Here is a tiny trained network, its code and every weight. The questions are about switching its units off for an input and a class, where a switched-off unit gives its printed mean instead of its output.

import numpy as np


def w(rows, s, z=0):
    codes = np.array(rows[::2]) - 128.0
    scale = np.full(codes.shape[1], s)
    scale[-1] = z or s
    return codes * scale


def norm(h):
    return h / np.sqrt((h * h).mean(-1, keepdims=True) + 1e-5)


def f(y):
    return y / 2 * (1 + np.tanh(0.7978845608 * (y + 0.044715 * y**3)))


def log_softmax(a):
    a = a - a.max(-1, keepdims=True)
    return a - np.log(np.exp(a).sum(-1, keepdims=True))


def net(x, mask):
    res = np.array(x, float).reshape(1, 8) / 4 @ E
    u = 0
    for l in range(2):
        y = f(norm(res) @ A[l][:, :-1].T + A[l][:, -1])
        res = res + np.where(mask[u : u + 5], y, B[l][:, -1]) @ B[l][:, :-1]
        u += 5
    return log_softmax(norm(res)[-1] @ U[:, :-1].T + U[:, -1])


A, B = {}, {}
E = w([
[126,131,135,120,126,128,128],'x0',
[85,140,107,157,205,74,135],'x1',
[151,61,128,44,191,144,122],'x2',
[129,125,118,135,125,134,130],'x3',
[161,208,21,53,111,148,105],'x4',
[123,135,130,127,133,121,124],'x5',
[131,107,113,133,131,121,137],'x6',
[220,211,173,139,201,127,252],'x7',
],0.0032)
A[0] = w([
[209,124,156,113,65,137,95,114],'0.n1',
[98,167,141,99,169,184,240,3],'0.n2',
[170,191,36,109,80,119,124,143],'0.n3',
[49,148,78,153,255,26,129,149],'0.n4',
[88,55,61,157,101,144,31,127],'0.n5',
],0.0051,0.0026)
B[0] = w([
[71,173,122,99,69,139,196,155],'0.n1',
[191,208,36,150,93,18,53,134],'0.n2',
[70,84,166,148,190,103,162,194],'0.n3',
[158,127,148,69,2,211,152,200],'0.n4',
[205,204,147,102,140,69,174,252],'0.n5',
],0.0061,0.0036)
A[1] = w([
[92,67,57,150,80,116,11,171],'1.n1',
[98,195,2,80,163,151,111,147],'1.n2',
[110,96,105,120,90,92,29,20],'1.n3',
[63,197,113,225,75,106,151,2],'1.n4',
[174,152,161,127,161,51,160,136],'1.n5',
],0.006,0.0024)
B[1] = w([
[199,200,153,165,254,113,214,136],'1.n1',
[91,80,198,187,124,129,120,250],'1.n2',
[235,231,85,171,152,135,132,116],'1.n3',
[143,59,60,75,134,169,45,223],'1.n4',
[87,122,107,95,105,90,86,240],'1.n5',
],0.0072,0.0023)
U = w([
[255,250,89,175,212,10,184,128],'0',
[100,78,135,110,85,119,122,219],'1',
[163,41,85,81,186,193,67,227],'2',
[95,106,151,102,87,114,106,165],'3',
[49,76,213,232,201,125,152,138],'4',
[103,93,120,86,70,106,140,84],'5',
[125,140,126,76,28,231,188,3],'6',
[104,102,127,95,103,100,108,65],'7',
],0.0067,0.0055)

Each question gives the input, the list of numbers given to net, and the class t.
The units are the neurons (one row each of A and B). Each row of codes is followed by its name. A weight is (code - 128) times the scale printed after its matrix; where a second scale follows, it is the last column's (A, B and U).
mask holds one flag per neuron, layer by layer. A switched-off neuron (its flag False) gives its mean, the last column of its row in B, instead of its output. The means were averaged over made-up inputs and are rounded, as every weight is.
A unit's drop is (log p(t) with every unit on - log p(t) with that unit switched off) / (log p(t) with every unit on - log p(t) with every unit switched off).
The circuit of an input: a set's keep is (log p(t) with only the set's units on - log p(t) with every unit switched off) / (log p(t) with every unit on - log p(t) with every unit switched off). Starting from all 10 units, units are removed one at a time, each time the one whose removal leaves the highest keep (on an exact tie, the one counted first), for as long as the keep stays at least 0.8.
circuit, biggest first: the units of the circuit, biggest drop first
most important unit: the unit with the biggest drop
k most important neurons: the k neurons with the biggest drops, biggest first
top k neurons in layer l: the k neurons of layer l with the biggest drops, biggest first
drop of u: that unit's drop, to one decimal
input [-2,4,2,6,-3,7,3,4], class 5: most important unit : 0.n2
input [-2,2,-3,4,-4,0,-8,5], class 1: circuit, biggest first : [0.n5; 1.n5; 1.n4; 0.n2]
input [8,-3,-8,-1,-6,0,1,-6], class 2: circuit, biggest first : [1.n4; 0.n4; 1.n2]
input [-2,1,-7,-6,7,-5,4,-3], class 2: circuit, biggest first : [1.n4; 0.n3]
input [7,4,-6,-8,1,1,-8,6], class 1: circuit, biggest first : [0.n5; 1.n5; 1.n4; 1.n1]
input [-1,-1,-6,1,5,-2,0,-3], class 2: 2 most important neurons : [1.n4; 0.n3]
input [-1,1,-6,6,3,4,4,3], class 2: circuit, biggest first : [1.n4; 0.n5]
input [2,8,-5,-8,6,0,-3,-3], class 6: 3 most important neurons : [0.n4; 1.n5; 0.n2]
input [-6,8,3,2,3,-5,0,-7], class 6: top 3 neurons in layer 0 : [0.n4; 0.n5; 0.n2]
input [-5,-3,-4,0,8,4,6,6], class 4: circuit, biggest first : [1.n2; 0.n5; 0.n3]
input [-1,8,-2,-3,3,-2,-3,6], class 6: 3 most important neurons : [0.n4; 0.n5; 1.n1]
input [7,3,-6,-3,5,-5,-7,6], class 1: 2 most important neurons : [0.n5; 1.n5]
input [6,-6,-3,-3,8,8,1,6], class 4: circuit, biggest first : [1.n2; 0.n5; 0.n3; 0.n4]
input [-6,6,-2,-5,-5,-8,8,1], class 1: circuit, biggest first : [0.n4]
input [6,6,-4,-6,5,8,2,4], class 5: top 2 neurons in layer 0 : [0.n4; 0.n2]
input [-2,4,5,2,3,-5,-6,-7], class 0: top 3 neurons in layer 1 : [1.n3; 1.n1; 1.n4]
input [1,0,-1,-4,-1,0,0,3], class 7: top 3 neurons in layer 1 : [1.n5; 1.n1; 1.n3]
input [4,-4,-8,-8,5,6,6,-4], class 2: 3 most important neurons : [1.n4; 0.n4; 0.n3]
input [-7,2,3,7,-3,-8,-4,4], class 5: top 4 neurons in layer 1 : [1.n5; 1.n1; 1.n3; 1.n4]
input [5,5,0,-7,5,7,8,2], class 1: most important unit : 0.n4
input [-3,8,-4,5,7,7,8,-8], class 0: 2 most important neurons : [1.n1; 1.n3]
input [-4,8,3,0,-7,0,-6,-3], class 6: top 2 neurons in layer 0 : [0.n4; 0.n3]
input [8,0,3,0,4,-7,8,5], class 1: top 2 neurons in layer 0 : [0.n5; 0.n2]
input [3,2,-7,-6,-3,-1,-2,-8], class 0: top 2 neurons in layer 1 : [1.n1; 1.n3]
input [4,4,-5,-4,0,-5,8,-8], class 0: drop of 1.n1 : 0.2
input [-4,-5,-6,-2,2,4,6,-7], class 0: drop of 1.n1 : 0.4
input [-6,4,-4,-8,-2,-6,6,-8], class 0: drop of 1.n1 : 0.1
input [0,5,3,8,0,-3,3,-8], class 0: drop of 1.n1 : 0.1
input [0,-1,0,0,-3,-2,3,-6], class 0: top neuron in layer 0 : [0.n3]
input [3,-3,-8,7,3,-2,-1,2], class 2: top 2 neurons in layer 0 : [0.n5; 0.n4]
